Below are the code and all the weights of a small trained network. Each question names an input and a class and asks about switching units off, where a switched-off unit gives its printed mean instead of its output.

import numpy as np


def w(rows, s, z=0):
    codes = np.array(rows[::2]) - 128.0
    scale = np.full(codes.shape[1], s)
    scale[-1] = z or s
    return codes * scale


def f(y):
    return y / 2 * (1 + np.tanh(0.7978845608 * (y + 0.044715 * y**3)))


def log_softmax(a):
    a = a - a.max(-1, keepdims=True)
    return a - np.log(np.exp(a).sum(-1, keepdims=True))


def net(x, mask):
    res = np.array(x, float).reshape(1, 5) / 4 @ E
    y = f(res @ A[0][:, :-1].T + A[0][:, -1])
    res = res + np.where(mask, y, B[0][:, -1]) @ B[0][:, :-1]
    return log_softmax(res[-1] @ U[:, :-1].T + U[:, -1])


A, B = {}, {}
E = w([
[218,159,190],'x0',
[178,163,34],'x1',
[126,126,128],'x2',
[97,255,137],'x3',
[127,131,128],'x4',
],0.0083)
A[0] = w([
[132,185,164,253],'n0',
[172,168,45,104],'n1',
[210,135,163,77],'n2',
[122,79,113,112],'n3',
[71,100,251,99],'n4',
[204,152,74,153],'n5',
[158,64,125,86],'n6',
[100,189,133,99],'n7',
[99,192,136,108],'n8',
[162,163,62,82],'n9',
[114,185,125,231],'n10',
[96,156,150,77],'n11',
[196,130,166,178],'n12',
[147,62,137,99],'n13',
[248,122,167,127],'n14',
[80,118,107,107],'n15',
[137,84,121,60],'n16',
[170,70,135,228],'n17',
[93,184,137,69],'n18',
[151,64,118,83],'n19',
[100,215,154,72],'n20',
[137,114,124,251],'n21',
[27,135,77,118],'n22',
[110,89,110,99],'n23',
[142,93,133,217],'n24',
[173,154,2,139],'n25',
[143,170,85,68],'n26',
[51,104,49,113],'n27',
[164,101,138,225],'n28',
[62,98,124,74],'n29',
[87,72,89,142],'n30',
[143,49,133,125],'n31',
[152,61,135,103],'n32',
[187,163,110,201],'n33',
[161,53,136,100],'n34',
[89,198,146,117],'n35',
[165,101,133,80],'n36',
[42,108,64,84],'n37',
[34,116,77,109],'n38',
[42,142,211,104],'n39',
],0.0099,0.0064)
B[0] = w([
[67,139,103,254],'n0',
[148,53,140,183],'n1',
[182,184,198,160],'n2',
[138,160,111,149],'n3',
[169,2,134,208],'n4',
[111,86,193,202],'n5',
[186,190,69,155],'n6',
[184,144,32,152],'n7',
[159,140,49,159],'n8',
[185,47,126,156],'n9',
[88,115,80,229],'n10',
[232,99,74,122],'n11',
[75,165,190,206],'n12',
[178,155,62,162],'n13',
[123,173,201,217],'n14',
[143,151,177,137],'n15',
[217,168,113,124],'n16',
[57,189,65,243],'n17',
[237,182,55,138],'n18',
[168,167,90,152],'n19',
[163,133,98,170],'n20',
[35,140,78,232],'n21',
[134,185,193,186],'n22',
[152,170,122,136],'n23',
[100,138,101,210],'n24',
[119,13,187,227],'n25',
[184,91,111,137],'n26',
[139,163,223,190],'n27',
[73,156,106,220],'n28',
[149,126,151,141],'n29',
[122,206,148,185],'n30',
[150,167,66,189],'n31',
[165,160,71,165],'n32',
[92,114,152,217],'n33',
[167,169,67,175],'n34',
[147,176,44,172],'n35',
[156,162,133,126],'n36',
[180,167,231,173],'n37',
[157,181,210,181],'n38',
[208,20,67,182],'n39',
],0.0057,0.0061)
U = w([
[72,138,141,254],'0',
[73,142,140,239],'1',
[177,182,80,23],'2',
[135,183,241,5],'3',
[168,11,160,70],'4',
],0.012,0.0046)

Each question gives the input, the list of numbers given to net, and the class t.
The units are the neurons (one row each of A and B). Each row of codes is followed by its name. A weight is (code - 128) times the scale printed after its matrix; where a second scale follows, it is the last column's (A, B and U).
mask holds one flag per neuron, in row order. A switched-off neuron (its flag False) gives its mean, the last column of its row in B, instead of its output. The means were averaged over made-up inputs and are rounded, as every weight is.
A unit's drop is (log p(t) with every unit on - log p(t) with that unit switched off) / (log p(t) with every unit on - log p(t) with every unit switched off).
The circuit of an input: a set's keep is (log p(t) with only the set's units on - log p(t) with every unit switched off) / (log p(t) with every unit on - log p(t) with every unit switched off). Starting from the 12 units with the biggest drops (on a tie, the unit counted first), units are removed one at a time, each time the one whose removal leaves the highest keep (on an exact tie, the one counted first), for as long as the keep stays at least 0.8.
circuit, biggest first: the units of the circuit, biggest drop first
k most important neurons: the k neurons with the biggest drops, biggest first
drop when u is switched off: that unit's drop, to one decimal
input [-2,8,-1,3,5], class 4: most important neuron => n25
input [-6,-8,3,0,-2], class 4: circuit, biggest first => n39, n4
input [0,-8,0,1,-3], class 4: circuit, biggest first => n4, n39
input [8,-5,2,-8,-8], class 1: 2 most important neurons => n12, n17
input [6,6,-2,0,4], class 3: circuit, biggest first => n14, n5
input [8,-1,-2,-7,-5], class 3: 3 most important neurons => n14, n12, n2
input [-5,-8,4,-1,1], class 4: 2 most important neurons => n4, n39
input [7,-8,6,-1,-5], class 4: 3 most important neurons => n4, n39, n30
input [8,-7,1,-6,8], class 1: 2 most important neurons => n17, n28
input [-6,0,1,-7,-4], class 2: drop when n31 is switched off => 0.1
input [3,4,6,-7,-1], class 2: drop when n6 is switched off => 0.2
input [6,-5,-5,6,5], class 2: drop when n35 is switched off => 0.2
input [-7,0,2,2,4], class 3: drop when n22 is switched off => 0.1
input [1,-8,5,-2,2], class 4: circuit, biggest first => n4
